Below is a small trained network, with its code and all its weights. Each question gives an input and a class and asks what happens when units are switched off, that is, made to give their printed mean instead of their output.

import numpy as np


def w(rows, s, z=0):
    codes = np.array(rows[::2]) - 128.0
    scale = np.full(codes.shape[1], s)
    scale[-1] = z or s
    return codes * scale


def norm(h):
    return h / np.sqrt((h * h).mean(-1, keepdims=True) + 1e-5)


def f(y):
    return y / 2 * (1 + np.tanh(0.7978845608 * (y + 0.044715 * y**3)))


def log_softmax(a):
    a = a - a.max(-1, keepdims=True)
    return a - np.log(np.exp(a).sum(-1, keepdims=True))


def net(x, mask):
    res = np.array(x, float).reshape(1, 4) / 4 @ E
    u = 0
    for l in range(3):
        y = f(norm(res) @ A[l][:, :-1].T + A[l][:, -1])
        res = res + np.where(mask[u : u + 7], y, B[l][:, -1]) @ B[l][:, :-1]
        u += 7
    return log_softmax(norm(res)[-1] @ U[:, :-1].T + U[:, -1])


A, B = {}, {}
E = w([
[193,76,36,79,60],'x0',
[95,182,124,127,7],'x1',
[72,136,1,119,82],'x2',
[157,147,154,143,136],'x3',
],0.0053)
A[0] = w([
[31,140,124,92,83,111],'L0N0',
[103,100,178,62,121,118],'L0N1',
[3,162,94,24,157,123],'L0N2',
[105,155,231,171,142,2],'L0N3',
[164,114,133,212,161,47],'L0N4',
[128,81,114,110,242,78],'L0N5',
[117,70,150,173,146,23],'L0N6',
],0.0066,0.0025)
B[0] = w([
[85,87,81,190,124,227],'L0N0',
[72,146,132,201,95,138],'L0N1',
[79,129,191,196,170,248],'L0N2',
[144,190,197,136,72,237],'L0N3',
[129,158,176,70,193,117],'L0N4',
[79,175,171,2,199,253],'L0N5',
[142,219,100,109,176,94],'L0N6',
],0.0056,0.0018)
A[1] = w([
[55,242,77,143,109,103],'L1N0',
[161,230,194,146,97,97],'L1N1',
[96,148,69,92,121,3],'L1N2',
[152,247,157,206,167,151],'L1N3',
[210,123,31,160,136,228],'L1N4',
[2,191,110,172,77,29],'L1N5',
[27,143,192,171,89,110],'L1N6',
],0.006,0.0019)
B[1] = w([
[128,85,106,150,213,207],'L1N0',
[141,254,130,173,46,226],'L1N1',
[161,127,210,168,139,126],'L1N2',
[110,102,218,62,89,229],'L1N3',
[207,71,153,81,103,248],'L1N4',
[116,118,102,235,183,254],'L1N5',
[129,89,101,181,110,252],'L1N6',
],0.006,0.0021)
A[2] = w([
[21,94,134,178,99,41],'L2N0',
[208,108,112,80,53,133],'L2N1',
[111,117,228,172,105,62],'L2N2',
[169,104,43,125,1,200],'L2N3',
[55,100,133,147,97,32],'L2N4',
[163,142,185,86,227,125],'L2N5',
[133,160,147,154,133,6],'L2N6',
],0.0068,0.0027)
B[2] = w([
[96,131,72,120,170,153],'L2N0',
[223,77,22,150,92,194],'L2N1',
[97,195,135,115,3,155],'L2N2',
[204,124,120,76,143,255],'L2N3',
[169,172,123,204,180,126],'L2N4',
[60,133,157,40,132,183],'L2N5',
[91,105,122,109,60,113],'L2N6',
],0.0064,0.0055)
U = w([
[54,117,65,254,182,3],'0',
[119,203,176,152,46,96],'1',
[216,104,70,103,78,220],'2',
[109,139,158,70,192,189],'3',
],0.0082,0.0026)

Each question gives the input, the list of numbers given to net, and the class t.
The units are the neurons (one row each of A and B). Each row of codes is followed by its name. A weight is (code - 128) times the scale printed after its matrix; where a second scale follows, it is the last column's (A, B and U).
mask holds one flag per neuron, layer by layer. A switched-off neuron (its flag False) gives its mean, the last column of its row in B, instead of its output. The means were averaged over made-up inputs and are rounded, as every weight is.
A unit's drop is (log p(t) with every unit on - log p(t) with that unit switched off) / (log p(t) with every unit on - log p(t) with every unit switched off).
The circuit of an input: a set's keep is (log p(t) with only the set's units on - log p(t) with every unit switched off) / (log p(t) with every unit on - log p(t) with every unit switched off). Starting from the 12 units with the biggest drops (on a tie, the unit counted first), units are removed one at a time, each time the one whose removal leaves the highest keep (on an exact tie, the one counted first), for as long as the keep stays at least 0.8.
circuit, biggest first: the units of the circuit, biggest drop first
most important unit: the unit with the biggest drop
top k neurons: the k neurons with the biggest drops, biggest first
k most important neurons of layer l: the k neurons of layer l with the biggest drops, biggest first
drop of u: that unit's drop, to one decimal
input [4,-1,-8,8], class 1: top 4 neurons : [L2N3 L1N1 L2N2 L1N4]
input [0,-1,8,-8], class 0: most important unit : L0N2
input [-3,-3,-5,5], class 1: circuit, biggest first : [L0N3 L2N2]
input [-6,-3,-8,-5], class 1: 2 most important neurons of layer 0 : [L0N3 L0N1]
input [2,7,1,-8], class 0: top 2 neurons : [L1N5 L0N2]
input [-8,-1,1,-1], class 1: top 4 neurons : [L0N3 L2N2 L1N3 L1N1]
input [-7,-1,-3,-8], class 1: top 3 neurons : [L0N3 L2N2 L1N1]
input [1,-8,8,3], class 3: top 2 neurons : [L0N5 L2N1]
input [-8,-2,-7,-7], class 1: top 2 neurons : [L0N3 L2N2]
input [2,1,-5,1], class 1: 2 most important neurons of layer 1 : [L1N4 L1N1]
input [-6,-3,1,6], class 1: top 3 neurons : [L0N3 L1N1 L2N2]
input [-6,-2,2,8], class 1: drop of L0N3 : 0.2
input [-2,-1,-1,4], class 1: drop of L0N3 : 0.2
input [1,-5,4,-2], class 3: drop of L2N1 : 0.1
input [-1,-2,2,0], class 3: drop of L0N5 : 0.3
